Here is a tiny trained network, its code and every weight. The questions are about switching its units off for an input and a class, where a switched-off unit gives its printed mean instead of its output.

import numpy as np


def w(rows, s, z=0):
    codes = np.array(rows[::2]) - 128.0
    scale = np.full(codes.shape[1], s)
    scale[-1] = z or s
    return codes * scale


def norm(h):
    return h / np.sqrt((h * h).mean(-1, keepdims=True) + 1e-5)


def f(y):
    return y / 2 * (1 + np.tanh(0.7978845608 * (y + 0.044715 * y**3)))


def log_softmax(a):
    a = a - a.max(-1, keepdims=True)
    return a - np.log(np.exp(a).sum(-1, keepdims=True))


def net(x, mask):
    res = np.array(x, float).reshape(1, 6) / 4 @ E
    u = 0
    for l in range(4):
        y = f(norm(res) @ A[l][:, :-1].T + A[l][:, -1])
        res = res + np.where(mask[u : u + 8], y, B[l][:, -1]) @ B[l][:, :-1]
        u += 8
    return log_softmax(norm(res)[-1] @ U[:, :-1].T + U[:, -1])


A, B = {}, {}
E = w([
[46,1,191,61,149,105],'x0',
[126,127,128,128,135,132],'x1',
[106,98,36,105,13,208],'x2',
[123,132,128,124,129,130],'x3',
[39,116,109,245,71,43],'x4',
[128,128,126,126,128,126],'x5',
],0.00088)
A[0] = w([
[98,133,135,234,48,62,42],'0.n0',
[72,56,151,85,147,147,182],'0.n1',
[145,197,208,149,233,25,72],'0.n2',
[184,214,76,225,113,182,40],'0.n3',
[81,104,2,60,25,198,75],'0.n4',
[142,138,121,180,113,146,4],'0.n5',
[194,154,168,89,113,217,105],'0.n6',
[99,95,164,182,114,160,157],'0.n7',
],0.0026,0.0013)
B[0] = w([
[24,148,51,118,228,131,197],'0.n0',
[139,114,168,98,103,49,215],'0.n1',
[162,84,240,242,130,195,238],'0.n2',
[110,150,150,97,71,59,214],'0.n3',
[161,98,250,223,170,168,254],'0.n4',
[98,147,98,118,76,113,72],'0.n5',
[167,124,74,98,201,94,167],'0.n6',
[126,140,93,96,152,71,162],'0.n7',
],0.0021,0.00096)
A[1] = w([
[142,120,94,119,155,40,89],'1.n0',
[99,89,40,111,26,229,23],'1.n1',
[110,137,63,160,99,34,58],'1.n2',
[116,70,61,144,6,250,11],'1.n3',
[126,102,143,55,130,93,159],'1.n4',
[120,123,165,136,120,155,78],'1.n5',
[111,87,16,85,49,157,10],'1.n6',
[102,87,61,141,37,251,109],'1.n7',
],0.0027,0.0013)
B[1] = w([
[107,155,140,125,57,249,79],'1.n0',
[161,122,188,198,215,113,67],'1.n1',
[85,134,93,67,238,212,128],'1.n2',
[177,166,216,201,215,117,100],'1.n3',
[102,107,64,121,30,152,184],'1.n4',
[162,120,112,141,159,82,103],'1.n5',
[141,149,203,139,192,140,2],'1.n6',
[144,123,219,184,210,55,175],'1.n7',
],0.0017,0.00047)
A[2] = w([
[173,238,59,170,128,135,27],'2.n0',
[141,74,164,164,115,226,183],'2.n1',
[188,123,252,211,147,111,67],'2.n2',
[229,118,116,58,145,167,9],'2.n3',
[238,129,133,46,134,165,63],'2.n4',
[177,230,92,185,185,167,103],'2.n5',
[117,101,11,120,23,190,89],'2.n6',
[42,140,102,225,125,32,113],'2.n7',
],0.0028,0.0012)
B[2] = w([
[134,44,155,56,74,66,166],'2.n0',
[133,163,169,155,158,43,185],'2.n1',
[157,141,208,232,190,176,222],'2.n2',
[11,172,62,140,151,170,139],'2.n3',
[2,159,49,183,164,181,174],'2.n4',
[94,30,164,90,68,85,204],'2.n5',
[160,174,205,170,186,114,111],'2.n6',
[131,164,71,76,179,239,252],'2.n7',
],0.0027,0.0014)
A[3] = w([
[156,175,88,51,198,215,2],'3.n0',
[81,108,119,191,102,44,108],'3.n1',
[183,95,120,53,20,4,56],'3.n2',
[119,39,128,40,47,17,25],'3.n3',
[38,179,19,159,191,178,20],'3.n4',
[85,89,159,163,204,207,163],'3.n5',
[195,203,88,106,35,73,60],'3.n6',
[146,62,192,78,119,23,96],'3.n7',
],0.0037,0.002)
B[3] = w([
[4,136,64,108,145,172,133],'3.n0',
[136,162,117,24,148,190,133],'3.n1',
[164,18,81,70,39,42,176],'3.n2',
[216,60,99,120,23,35,187],'3.n3',
[5,125,44,5,184,252,240],'3.n4',
[163,140,96,106,65,74,250],'3.n5',
[147,36,112,112,70,65,116],'3.n6',
[98,130,23,118,114,182,178],'3.n7',
],0.0035,0.0022)
U = w([
[19,234,9,12,245,245,208],'0',
[249,244,249,247,242,108,160],'1',
[237,19,19,19,12,3,5],'2',
],0.0052,0.0021)

Each question gives the input, the list of numbers given to net, and the class t.
The units are the neurons (one row each of A and B). Each row of codes is followed by its name. A weight is (code - 128) times the scale printed after its matrix; where a second scale follows, it is the last column's (A, B and U).
mask holds one flag per neuron, layer by layer. A switched-off neuron (its flag False) gives its mean, the last column of its row in B, instead of its output. The means were averaged over made-up inputs and are rounded, as every weight is.
A unit's drop is (log p(t) with every unit on - log p(t) with that unit switched off) / (log p(t) with every unit on - log p(t) with every unit switched off).
The circuit of an input: a set's keep is (log p(t) with only the set's units on - log p(t) with every unit switched off) / (log p(t) with every unit on - log p(t) with every unit switched off). Starting from the 12 units with the biggest drops (on a tie, the unit counted first), units are removed one at a time, each time the one whose removal leaves the highest keep (on an exact tie, the one counted first), for as long as the keep stays at least 0.8.
units of the circuit, in order: the units of the circuit, biggest drop first
most important unit: the unit with the biggest drop
top k neurons: the k neurons with the biggest drops, biggest first
k most important neurons of layer l: the k neurons of layer l with the biggest drops, biggest first
input [-8,-8,-4,-2,7,-6], class 2: top 2 neurons => (2.n0; 2.n4)
input [-3,2,-4,3,3,-4], class 1: most important unit => 0.n2
input [-6,1,-7,8,-6,-7], class 1: top 3 neurons => (0.n2; 2.n7; 3.n4)
input [2,-3,-2,1,1,-1], class 1: 2 most important neurons of layer 0 => (0.n2; 0.n3)
input [-6,-4,-1,6,-5,6], class 2: top 2 neurons => (2.n0; 2.n7)
input [4,-4,7,-4,8,-1], class 0: top 2 neurons => (0.n0; 0.n2)
input [-7,-3,5,5,-6,1], class 2: units of the circuit, in order => (2.n7; 3.n6)
input [-7,1,-2,4,-6,1], class 2: top 2 neurons => (2.n0; 2.n7)
input [-8,5,8,4,-3,-2], class 1: top 2 neurons => (0.n4; 1.n3)
input [-8,0,4,8,-5,-4], class 2: 3 most important neurons of layer 2 => (2.n0; 2.n7; 2.n5)
input [5,8,-2,4,-4,-3], class 2: top 2 neurons => (2.n7; 0.n1)
input [-4,2,-5,4,-1,0], class 1: top 2 neurons => (0.n2; 2.n2)
input [7,2,-6,1,7,1], class 0: top 3 neurons => (2.n0; 2.n5; 2.n7)
input [-8,4,-5,8,-7,-6], class 2: most important unit => 0.n4
input [0,5,-8,5,8,-7], class 0: top 3 neurons => (0.n0; 0.n4; 2.n7)
input [3,6,4,-2,5,3], class 0: 2 most important neurons of layer 0 => (0.n2; 0.n0)
input [-3,7,8,-4,7,5], class 1: 4 most important neurons of layer 1 => (1.n3; 1.n1; 1.n7; 1.n6)
input [-6,8,-3,-4,-5,-4], class 2: 2 most important neurons of layer 0 => (0.n4; 0.n3)
input [6,-4,6,2,4,-6], class 1: 2 most important neurons of layer 0 => (0.n4; 0.n3)
input [-6,3,-5,-4,6,1], class 0: units of the circuit, in order => (2.n7)
